Below is a small trained network, with its code and all its weights. Each question gives an input and a target symbol and asks what happens when units are switched off, that is, made to give their printed mean instead of their output.

import numpy as np


def w(rows, s, z=0):
    codes = np.array(rows[::2]) - 128.0
    scale = np.full(codes.shape[1], s)
    scale[-1] = z or s
    return codes * scale


def f(y):
    return np.maximum(y, 0)


def softmax(a):
    e = np.exp(a - a.max(-1, keepdims=True))
    return e / e.sum(-1, keepdims=True)


def log_softmax(a):
    a = a - a.max(-1, keepdims=True)
    return a - np.log(np.exp(a).sum(-1, keepdims=True))


def net(x, mask):
    ids = ['αβγεθλξπφ'.index(c) for c in x.split()]
    T = len(ids)
    res = E[ids] + P[:T]
    u = 0
    for l in range(3):
        q, k, v = (res @ M[l].T for M in (Q, K, V))
        z = softmax(np.where(np.tri(T) > 0, q @ k.T / 3**0.5, -1e9)) @ v
        res = res + np.where(mask[u], z, O[l][:, -1]) @ O[l][:, :-1]
        u += 1
        y = f(res @ A[l][:, :-1].T + A[l][:, -1])
        res = res + np.where(mask[u : u + 8], y, B[l][:, -1]) @ B[l][:, :-1]
        u += 8
    return log_softmax(res[-1] @ U[:, :-1].T + U[:, -1])


Q, K, V, O, A, B = {}, {}, {}, {}, {}, {}
E = w([
[180,96,160,155,96,15],'α',
[64,41,232,75,75,252],'β',
[111,114,84,40,125,52],'γ',
[105,245,97,75,118,80],'ε',
[81,115,30,136,113,92],'θ',
[94,179,65,248,74,86],'λ',
[223,184,144,101,236,108],'ξ',
[174,6,65,187,223,114],'π',
[152,254,137,237,194,155],'φ',
],0.004)
P = w([
[4,108,144,195,255,64],'0',
[45,116,109,173,212,90],'1',
[110,126,98,156,160,105],'2',
[173,141,73,143,104,111],'3',
[204,141,59,127,82,124],'4',
[226,144,62,136,64,116],'5',
[166,136,94,169,112,88],'6',
],0.0024)
Q[0] = w([
[121,131,152,88,61,76],'0.h0',
[84,183,28,87,254,140],'0.h0',
[197,151,45,226,172,36],'0.h0',
],0.015)
K[0] = w([
[116,115,159,90,97,93],'0.h0',
[202,176,8,125,145,72],'0.h0',
[211,137,67,106,67,212],'0.h0',
],0.017)
V[0] = w([
[192,99,107,88,13,114],'0.h0',
[121,88,181,108,70,223],'0.h0',
[7,102,169,178,242,127],'0.h0',
],0.012)
O[0] = w([
[22,92,172,138,187,71,76],'0.h0',
[104,102,251,188,120,196,2],'0.h0',
[254,116,125,113,4,157,208],'0.h0',
],0.007,0.004)
A[0] = w([
[169,160,189,55,164,31,149],'0.n0',
[47,139,108,132,134,124,141],'0.n1',
[35,150,90,72,46,1,213],'0.n2',
[184,21,101,135,197,102,187],'0.n3',
[86,103,205,154,109,132,222],'0.n4',
[147,209,132,166,148,185,6],'0.n5',
[126,217,171,163,151,131,224],'0.n6',
[105,144,149,26,78,132,154],'0.n7',
],0.009,0.0018)
B[0] = w([
[195,175,178,96,216,62,185],'0.n0',
[144,115,87,89,121,76,137],'0.n1',
[68,145,39,117,100,2,254],'0.n2',
[195,43,87,97,190,112,220],'0.n3',
[190,134,75,74,97,196,132],'0.n4',
[226,152,98,134,130,141,136],'0.n5',
[154,195,108,135,99,201,141],'0.n6',
[129,113,126,47,113,184,151],'0.n7',
],0.0097,0.005)
Q[1] = w([
[174,152,51,75,119,153],'1.h0',
[170,126,19,103,177,20],'1.h0',
[3,123,212,147,195,163],'1.h0',
],0.017)
K[1] = w([
[119,99,177,132,95,178],'1.h0',
[56,127,137,118,168,109],'1.h0',
[114,129,103,123,125,5],'1.h0',
],0.023)
V[1] = w([
[112,34,204,52,108,74],'1.h0',
[96,209,118,135,1,102],'1.h0',
[63,96,12,110,102,179],'1.h0',
],0.012)
O[1] = w([
[200,146,180,85,33,18,57],'1.h0',
[56,128,244,148,190,104,128],'1.h0',
[95,91,176,111,60,254,255],'1.h0',
],0.0077,0.0052)
A[1] = w([
[165,255,169,150,107,168,21],'1.n0',
[52,98,93,158,63,110,152],'1.n1',
[108,180,126,235,78,133,163],'1.n2',
[100,170,127,245,66,109,102],'1.n3',
[168,65,186,201,147,88,252],'1.n4',
[76,95,40,174,111,109,98],'1.n5',
[133,45,131,123,104,95,148],'1.n6',
[193,173,210,106,138,127,90],'1.n7',
],0.0096,0.0016)
B[1] = w([
[74,135,2,103,191,61,142],'1.n0',
[83,187,97,180,64,144,191],'1.n1',
[195,100,173,151,132,26,146],'1.n2',
[250,153,165,159,111,63,138],'1.n3',
[107,62,169,208,106,157,159],'1.n4',
[182,165,93,167,184,220,254],'1.n5',
[109,55,100,135,79,84,220],'1.n6',
[97,177,150,165,212,208,145],'1.n7',
],0.01,0.0067)
Q[2] = w([
[212,127,94,162,191,113],'2.h0',
[66,157,112,130,130,9],'2.h0',
[232,78,91,103,85,118],'2.h0',
],0.014)
K[2] = w([
[155,88,109,78,254,83],'2.h0',
[31,200,32,114,127,68],'2.h0',
[150,11,112,22,134,138],'2.h0',
],0.011)
V[2] = w([
[126,50,110,249,85,156],'2.h0',
[193,240,195,171,117,118],'2.h0',
[174,82,160,175,168,69],'2.h0',
],0.013)
O[2] = w([
[206,199,235,188,41,215,251],'2.h0',
[2,187,99,248,148,107,26],'2.h0',
[218,172,86,228,119,115,126],'2.h0',
],0.0071,0.014)
A[2] = w([
[76,107,193,181,166,198,5],'2.n0',
[141,74,64,115,157,152,49],'2.n1',
[71,92,235,67,131,197,132],'2.n2',
[121,37,190,186,144,164,240],'2.n3',
[140,142,172,122,91,2,101],'2.n4',
[27,91,161,126,193,100,111],'2.n5',
[127,134,156,151,249,210,94],'2.n6',
[74,55,157,65,154,59,128],'2.n7',
],0.0096,0.0019)
B[2] = w([
[124,133,174,120,84,36,230],'2.n0',
[107,180,142,134,136,78,235],'2.n1',
[70,104,37,187,112,180,254],'2.n2',
[78,197,104,100,116,111,230],'2.n3',
[129,42,137,181,105,76,202],'2.n4',
[194,223,150,161,137,183,161],'2.n5',
[159,57,169,155,195,180,252],'2.n6',
[82,133,164,5,170,156,190],'2.n7',
],0.014,0.0079)
U = w([
[147,29,106,204,81,59,11],'α',
[92,225,155,62,160,160,5],'β',
[138,213,2,148,188,76,175],'γ',
[113,130,119,144,106,127,60],'ε',
[73,187,215,173,73,100,216],'θ',
[220,168,132,90,60,175,170],'λ',
[145,90,160,193,212,198,138],'ξ',
[53,91,60,152,91,196,213],'π',
[90,49,177,61,102,98,129],'φ',
],0.0028,0.002)

Each question gives the input, a string of symbols that net reads in full, and the target symbol t.
The units are the heads (3 rows each of Q, K, V and O) and the neurons (one row each of A and B). Each row of codes is followed by its name. A weight is (code - 128) times the scale printed after its matrix; where a second scale follows, it is the last column's (O, A, B and U).
mask holds one flag per unit, layer by layer, with each layer's heads first. A switched-off unit (its flag False) gives its mean, the last column of its rows in O or B, instead of its output. The means were averaged over made-up inputs and are rounded, as every weight is.
A unit's drop is (log p(t) with every unit on - log p(t) with that unit switched off) / (log p(t) with every unit on - log p(t) with every unit switched off).
The circuit of an input: a set's keep is (log p(t) with only the set's units on - log p(t) with every unit switched off) / (log p(t) with every unit on - log p(t) with every unit switched off). Starting from the 12 units with the biggest drops (on a tie, the unit counted first), units are removed one at a time, each time the one whose removal leaves the highest keep (on an exact tie, the one counted first), for as long as the keep stays at least 0.8.
units of the circuit, in order: the units of the circuit, biggest drop first
most important unit: the unit with the biggest drop
k most important neurons: the k neurons with the biggest drops, biggest first
k most important neurons of layer l: the k neurons of layer l with the biggest drops, biggest first
input α π ε α, target λ: most important unit : 0.n2
input γ α α φ π, target ξ: units of the circuit, in order : (1.h0; 2.n6; 0.n3; 0.n6)
input γ ξ π ξ α α, target γ: 2 most important neurons : (0.n2; 0.n0)
input ξ γ λ ξ, target γ: units of the circuit, in order : (0.n2; 1.h0; 2.h0; 0.n0)
input ε ε γ θ γ λ γ, target θ: 3 most important neurons : (0.n3; 0.n2; 1.n1)
input π β α, target θ: 2 most important neurons : (0.n3; 1.n7)
input α ξ λ, target γ: units of the circuit, in order : (0.n2; 2.h0; 1.h0; 0.n0)
input ε α ξ θ π α λ, target λ: 3 most important neurons : (0.n3; 0.n2; 0.n1)
input α π γ γ ε γ γ, target β: 4 most important neurons of layer 0 : (0.n3; 0.n2; 0.n1; 0.n7)
input π ξ ε γ α θ, target π: 2 most important neurons : (2.n2; 0.n0)
input λ φ α ε, target ξ: 2 most important neurons : (0.n2; 2.n6)
input φ β β γ, target φ: 3 most important neurons : (0.n2; 1.n5; 2.n7)
input π γ ξ ε, target γ: 3 most important neurons : (0.n2; 0.n0; 1.n5)
input λ π λ, target λ: most important unit : 0.n2
input α φ θ γ β α λ, target α: 3 most important neurons : (1.n3; 2.n4; 1.n2)
input γ λ θ, target θ: 2 most important neurons of layer 0 : (0.n3; 0.n0)
input γ γ α γ α α ε, target β: 3 most important neurons : (2.n7; 2.n5; 0.n3)
input α θ θ φ γ, target ξ: 4 most important neurons : (0.n2; 2.n6; 1.n5; 0.n6)
input ε α α, target β: 2 most important neurons of layer 2 : (2.n7; 2.n5)
input λ φ π, target ξ: most important unit : 1.h0
input λ θ γ γ, target π: 2 most important neurons of layer 2 : (2.n2; 2.n1)
